Here is a tiny trained network, its code and every weight. The questions are about switching its units off for an input and a class, where a switched-off unit gives its printed mean instead of its output.

import numpy as np


def w(rows, s, z=0):
    codes = np.array(rows[::2]) - 128.0
    scale = np.full(codes.shape[1], s)
    scale[-1] = z or s
    return codes * scale


def f(y):
    return y / 2 * (1 + np.tanh(0.7978845608 * (y + 0.044715 * y**3)))


def log_softmax(a):
    a = a - a.max(-1, keepdims=True)
    return a - np.log(np.exp(a).sum(-1, keepdims=True))


def net(x, mask):
    res = np.array(x, float).reshape(1, 5) / 4 @ E
    y = f(res @ A[0][:, :-1].T + A[0][:, -1])
    res = res + np.where(mask, y, B[0][:, -1]) @ B[0][:, :-1]
    return log_softmax(res[-1] @ U[:, :-1].T + U[:, -1])


A, B = {}, {}
E = w([
[124,129,125,127,125,128,126,129,128,128,128,127],'x0',
[126,126,127,129,130,131,126,129,127,128,124,130],'x1',
[157,159,75,141,131,125,126,34,144,254,159,123],'x2',
[164,157,118,150,116,141,64,51,17,85,156,199],'x3',
[54,158,84,201,123,28,188,159,101,139,122,136],'x4',
],0.009)
A[0] = w([
[123,104,149,103,136,150,160,188,219,142,118,104,14],'neuron 0',
[115,125,145,116,129,111,142,168,129,72,122,127,33],'neuron 1',
[79,120,98,163,128,90,170,177,155,116,124,114,177],'neuron 2',
[120,120,156,110,126,136,122,177,109,4,125,128,225],'neuron 3',
[130,97,80,134,139,177,104,92,122,76,138,109,84],'neuron 4',
[132,116,158,92,126,137,159,183,211,136,128,101,254],'neuron 5',
[87,139,118,130,124,84,167,163,168,199,125,110,124],'neuron 6',
[81,138,105,188,129,49,167,148,79,97,126,138,130],'neuron 7',
[107,114,97,135,135,105,158,135,164,143,138,101,129],'neuron 8',
[106,117,151,138,128,119,149,204,130,33,121,131,51],'neuron 9',
],0.017,0.0082)
B[0] = w([
[235,165,178,35,131,128,55,52,80,93,141,164,191],'neuron 0',
[108,115,78,152,126,149,155,91,153,166,125,98,165],'neuron 1',
[131,134,219,119,117,137,116,193,114,127,122,141,214],'neuron 2',
[132,150,252,102,114,124,118,196,107,110,111,146,249],'neuron 3',
[138,124,161,87,131,99,141,159,156,121,113,112,151],'neuron 4',
[127,127,6,163,136,114,139,23,133,169,152,122,236],'neuron 5',
[57,95,139,173,120,137,171,229,129,71,106,122,198],'neuron 6',
[185,125,62,84,141,142,106,3,152,144,142,115,221],'neuron 7',
[76,133,173,158,124,139,139,181,154,162,111,114,168],'neuron 8',
[125,113,7,155,145,123,131,69,139,148,150,121,210],'neuron 9',
],0.012,0.019)
U = w([
[170,139,146,90,125,132,95,121,111,126,131,147,251],'0',
[117,103,43,160,135,116,147,97,151,164,138,105,66],'1',
[98,120,216,138,107,120,142,251,114,84,93,142,56],'2',
],0.012,0.0031)

Each question gives the input, the list of numbers given to net, and the class t.
The units are the neurons (one row each of A and B). Each row of codes is followed by its name. A weight is (code - 128) times the scale printed after its matrix; where a second scale follows, it is the last column's (A, B and U).
mask holds one flag per neuron, in row order. A switched-off neuron (its flag False) gives its mean, the last column of its row in B, instead of its output. The means were averaged over made-up inputs and are rounded, as every weight is.
A unit's drop is (log p(t) with every unit on - log p(t) with that unit switched off) / (log p(t) with every unit on - log p(t) with every unit switched off).
The circuit of an input: a set's keep is (log p(t) with only the set's units on - log p(t) with every unit switched off) / (log p(t) with every unit on - log p(t) with every unit switched off). Starting from all 10 units, units are removed one at a time, each time the one whose removal leaves the highest keep (on an exact tie, the one counted first), for as long as the keep stays at least 0.8.
circuit, biggest first: the units of the circuit, biggest drop first
most important unit: the unit with the biggest drop
top k neurons: the k neurons with the biggest drops, biggest first
drop of u: that unit's drop, to one decimal
input [-7,6,2,-1,1], class 2: circuit, biggest first -> neuron 7
input [5,-8,-6,-1,3], class 1: top 3 neurons -> neuron 9; neuron 1; neuron 0
input [-6,-3,-6,-7,4], class 1: top 4 neurons -> neuron 5; neuron 9; neuron 1; neuron 6
input [3,-5,-6,-4,3], class 1: top 3 neurons -> neuron 9; neuron 5; neuron 1
input [-4,-4,2,-3,-5], class 1: top 2 neurons -> neuron 3; neuron 5
input [0,2,-6,-1,3], class 1: top 2 neurons -> neuron 9; neuron 1
input [6,8,2,-1,-3], class 1: top 2 neurons -> neuron 3; neuron 0
input [7,-3,4,-5,-8], class 1: top 2 neurons -> neuron 5; neuron 3
input [-4,6,-6,1,-1], class 2: top 4 neurons -> neuron 3; neuron 7; neuron 0; neuron 5
input [-7,-8,6,0,8], class 2: top 2 neurons -> neuron 5; neuron 6
input [-4,1,-2,1,-3], class 2: top 2 neurons -> neuron 7; neuron 0
input [-2,8,-7,-8,-1], class 0: top 4 neurons -> neuron 0; neuron 3; neuron 2; neuron 5
input [-6,5,2,-1,-3], class 1: top 2 neurons -> neuron 3; neuron 0
input [-6,-4,3,-4,6], class 2: most important unit -> neuron 6
input [4,-7,5,-3,2], class 2: drop of neuron 6 -> 0.2
input [-5,3,8,-3,5], class 2: drop of neuron 6 -> 0.1
input [8,2,-7,-6,3], class 1: drop of neuron 7 -> 0.1
